Here is a tiny trained network, its code and every weight. The questions are about switching its units off for an input and a class, where a switched-off unit gives its printed mean instead of its output.

import numpy as np


def w(rows, s, z=0):
    codes = np.array(rows[::2]) - 128.0
    scale = np.full(codes.shape[1], s)
    scale[-1] = z or s
    return codes * scale


def norm(h):
    return h / np.sqrt((h * h).mean(-1, keepdims=True) + 1e-5)


def f(y):
    return y / 2 * (1 + np.tanh(0.7978845608 * (y + 0.044715 * y**3)))


def log_softmax(a):
    a = a - a.max(-1, keepdims=True)
    return a - np.log(np.exp(a).sum(-1, keepdims=True))


def net(x, mask):
    res = np.array(x, float).reshape(1, 4) / 4 @ E
    u = 0
    for l in range(2):
        y = f(norm(res) @ A[l][:, :-1].T + A[l][:, -1])
        res = res + np.where(mask[u : u + 16], y, B[l][:, -1]) @ B[l][:, :-1]
        u += 16
    return log_softmax(norm(res)[-1] @ U[:, :-1].T + U[:, -1])


A, B = {}, {}
E = w([
[170,102,4,164,120,117,108,85,54,135,29],'x0',
[114,113,130,170,73,74,118,137,73,108,182],'x1',
[185,2,149,11,146,55,24,132,125,172,148],'x2',
[67,125,55,85,99,140,166,106,127,155,182],'x3',
],0.0066)
A[0] = w([
[27,101,57,100,105,75,152,73,147,186,153,89],'0.n0',
[197,48,22,83,134,60,9,127,144,191,105,74],'0.n1',
[193,12,47,67,140,92,102,56,28,166,41,99],'0.n2',
[140,163,109,50,156,182,95,127,201,228,70,78],'0.n3',
[116,125,112,162,97,108,100,65,107,111,47,42],'0.n4',
[36,53,42,60,149,175,169,131,83,214,176,38],'0.n5',
[211,140,213,174,177,111,81,113,75,122,69,50],'0.n6',
[151,67,189,38,179,102,75,139,108,151,191,70],'0.n7',
[188,81,174,174,177,71,129,170,149,49,80,54],'0.n8',
[134,148,74,95,131,93,122,121,68,134,94,24],'0.n9',
[177,82,141,185,80,74,109,110,48,42,199,47],'0.n10',
[86,110,110,209,124,221,159,99,89,87,87,141],'0.n11',
[129,118,149,124,179,150,129,89,113,155,108,2],'0.n12',
[117,36,213,77,119,119,73,207,251,154,235,110],'0.n13',
[134,112,149,131,53,9,144,128,4,146,182,97],'0.n14',
[139,120,67,122,254,167,85,122,226,172,64,52],'0.n15',
],0.0071,0.0059)
B[0] = w([
[172,209,178,85,51,188,41,125,149,106,92,173],'0.n0',
[138,156,194,113,122,37,237,34,43,96,80,235],'0.n1',
[183,132,18,170,220,140,111,184,153,199,233,250],'0.n2',
[1,51,154,179,62,158,92,122,142,186,40,160],'0.n3',
[117,120,91,159,121,142,113,147,200,172,232,145],'0.n4',
[182,195,173,50,13,161,7,122,174,3,120,174],'0.n5',
[177,230,113,19,3,190,48,155,165,48,108,159],'0.n6',
[124,132,228,99,108,105,217,82,97,79,86,207],'0.n7',
[183,142,132,42,6,218,51,132,193,61,147,150],'0.n8',
[152,111,70,181,193,221,101,210,206,172,145,135],'0.n9',
[4,117,109,122,66,158,144,136,192,220,26,161],'0.n10',
[216,94,180,162,154,45,152,47,79,147,178,207],'0.n11',
[117,89,138,151,94,87,140,148,123,118,161,113],'0.n12',
[183,152,14,167,214,112,118,168,144,203,183,254],'0.n13',
[34,83,140,142,85,149,100,104,188,208,25,191],'0.n14',
[30,77,153,172,32,145,123,113,214,227,69,158],'0.n15',
],0.0076,0.0086)
A[1] = w([
[153,117,50,214,210,164,98,154,123,142,153,81],'1.n0',
[126,183,127,67,55,172,63,92,124,41,122,51],'1.n1',
[38,78,179,171,80,135,115,148,153,158,70,56],'1.n2',
[10,41,108,150,71,143,139,103,162,122,69,47],'1.n3',
[63,148,84,102,87,180,100,138,102,121,172,86],'1.n4',
[132,140,38,240,90,214,177,101,82,56,95,116],'1.n5',
[106,116,134,180,131,186,204,97,89,36,104,13],'1.n6',
[69,150,192,111,173,120,120,251,149,133,194,15],'1.n7',
[149,16,67,31,134,50,52,110,83,150,124,95],'1.n8',
[55,80,174,133,154,182,86,98,159,156,42,46],'1.n9',
[108,78,158,148,192,84,243,132,59,131,99,31],'1.n10',
[20,91,166,178,72,111,114,126,146,159,90,2],'1.n11',
[158,96,220,139,140,76,152,29,80,130,103,63],'1.n12',
[111,130,152,129,165,155,211,107,75,76,120,2],'1.n13',
[39,77,161,121,71,122,95,192,101,177,105,100],'1.n14',
[149,149,155,78,21,154,54,165,163,18,98,56],'1.n15',
],0.011,0.0079)
B[1] = w([
[102,176,108,122,169,138,144,169,160,134,212,230],'1.n0',
[201,143,70,58,24,154,61,154,103,83,134,229],'1.n1',
[41,137,166,159,154,180,149,65,190,207,53,197],'1.n2',
[77,146,175,174,128,118,189,100,196,178,71,189],'1.n3',
[162,137,168,138,120,106,87,160,130,104,82,150],'1.n4',
[152,24,177,93,175,129,62,163,121,100,54,235],'1.n5',
[117,63,216,75,176,81,157,105,77,100,30,167],'1.n6',
[170,23,72,176,193,165,65,146,94,115,94,175],'1.n7',
[113,75,197,155,164,158,109,157,120,57,104,238],'1.n8',
[76,114,177,182,111,146,159,189,176,161,123,181],'1.n9',
[188,162,123,77,77,148,64,138,117,89,109,205],'1.n10',
[69,142,126,228,106,183,160,98,222,225,93,182],'1.n11',
[39,173,122,126,112,80,191,99,110,134,174,254],'1.n12',
[137,172,98,118,121,69,169,123,138,170,171,148],'1.n13',
[108,88,180,170,155,176,162,108,159,127,72,175],'1.n14',
[188,179,123,5,25,161,67,105,86,71,155,245],'1.n15',
],0.014,0.0061)
U = w([
[132,80,225,55,188,37,192,75,48,79,126,109],'0',
[208,46,32,194,230,174,52,191,144,146,163,122],'1',
[193,124,196,55,63,190,53,122,166,46,81,98],'2',
[56,73,193,156,115,180,130,140,185,171,47,121],'3',
[117,229,86,115,82,144,176,92,168,165,197,207],'4',
[41,80,112,220,10,161,177,255,59,76,205,2],'5',
[47,57,88,211,6,152,193,248,70,71,198,2],'6',
],0.016,0.019)

Each question gives the input, the list of numbers given to net, and the class t.
The units are the neurons (one row each of A and B). Each row of codes is followed by its name. A weight is (code - 128) times the scale printed after its matrix; where a second scale follows, it is the last column's (A, B and U).
mask holds one flag per neuron, layer by layer. A switched-off neuron (its flag False) gives its mean, the last column of its row in B, instead of its output. The means were averaged over made-up inputs and are rounded, as every weight is.
A unit's drop is (log p(t) with every unit on - log p(t) with that unit switched off) / (log p(t) with every unit on - log p(t) with every unit switched off).
The circuit of an input: a set's keep is (log p(t) with only the set's units on - log p(t) with every unit switched off) / (log p(t) with every unit on - log p(t) with every unit switched off). Starting from the 12 units with the biggest drops (on a tie, the unit counted first), units are removed one at a time, each time the one whose removal leaves the highest keep (on an exact tie, the one counted first), for as long as the keep stays at least 0.8.
circuit, biggest first: the units of the circuit, biggest drop first
top k neurons: the k neurons with the biggest drops, biggest first
top k neurons in layer l: the k neurons of layer l with the biggest drops, biggest first
input [-5,-3,-6,7], class 2: top 4 neurons : (0.n1, 0.n2, 0.n13, 0.n7)
input [-3,-6,-5,6], class 2: top neuron in layer 0 : (0.n1)
input [3,0,2,-1], class 4: top 2 neurons : (1.n0, 1.n5)
input [5,8,1,-2], class 3: top 2 neurons : (0.n14, 0.n10)
input [6,4,-6,-6], class 0: top 2 neurons : (0.n2, 0.n13)
input [-6,5,-1,3], class 1: top 2 neurons : (0.n13, 1.n7)
input [5,-4,-4,-2], class 1: top 3 neurons : (0.n1, 0.n7, 1.n5)
input [-6,3,-1,7], class 2: top 2 neurons : (0.n5, 0.n2)
input [-7,-2,-7,8], class 2: top 4 neurons : (0.n2, 0.n13, 0.n1, 0.n7)
input [6,-5,4,6], class 1: top 3 neurons in layer 0 : (0.n2, 0.n6, 0.n9)
input [7,7,7,-6], class 0: top 2 neurons in layer 0 : (0.n1, 0.n13)
input [-3,4,5,-1], class 0: top 2 neurons : (0.n7, 0.n13)
input [-2,-1,8,-4], class 0: top 2 neurons : (0.n7, 0.n1)
input [7,-2,5,-5], class 1: circuit, biggest first : (0.n2)
input [-5,-6,1,0], class 3: top 2 neurons in layer 0 : (0.n3, 0.n2)
input [-1,-6,-1,-5], class 3: top 4 neurons in layer 0 : (0.n15, 0.n3, 0.n5, 0.n0)
input [-6,0,-8,-6], class 0: top 2 neurons in layer 0 : (0.n2, 0.n13)
input [5,0,0,-5], class 1: top 2 neurons in layer 0 : (0.n2, 0.n5)
input [-7,-1,-2,-7], class 1: top 2 neurons in layer 0 : (0.n13, 0.n5)
input [-2,-5,2,-4], class 3: circuit, biggest first : (0.n3)
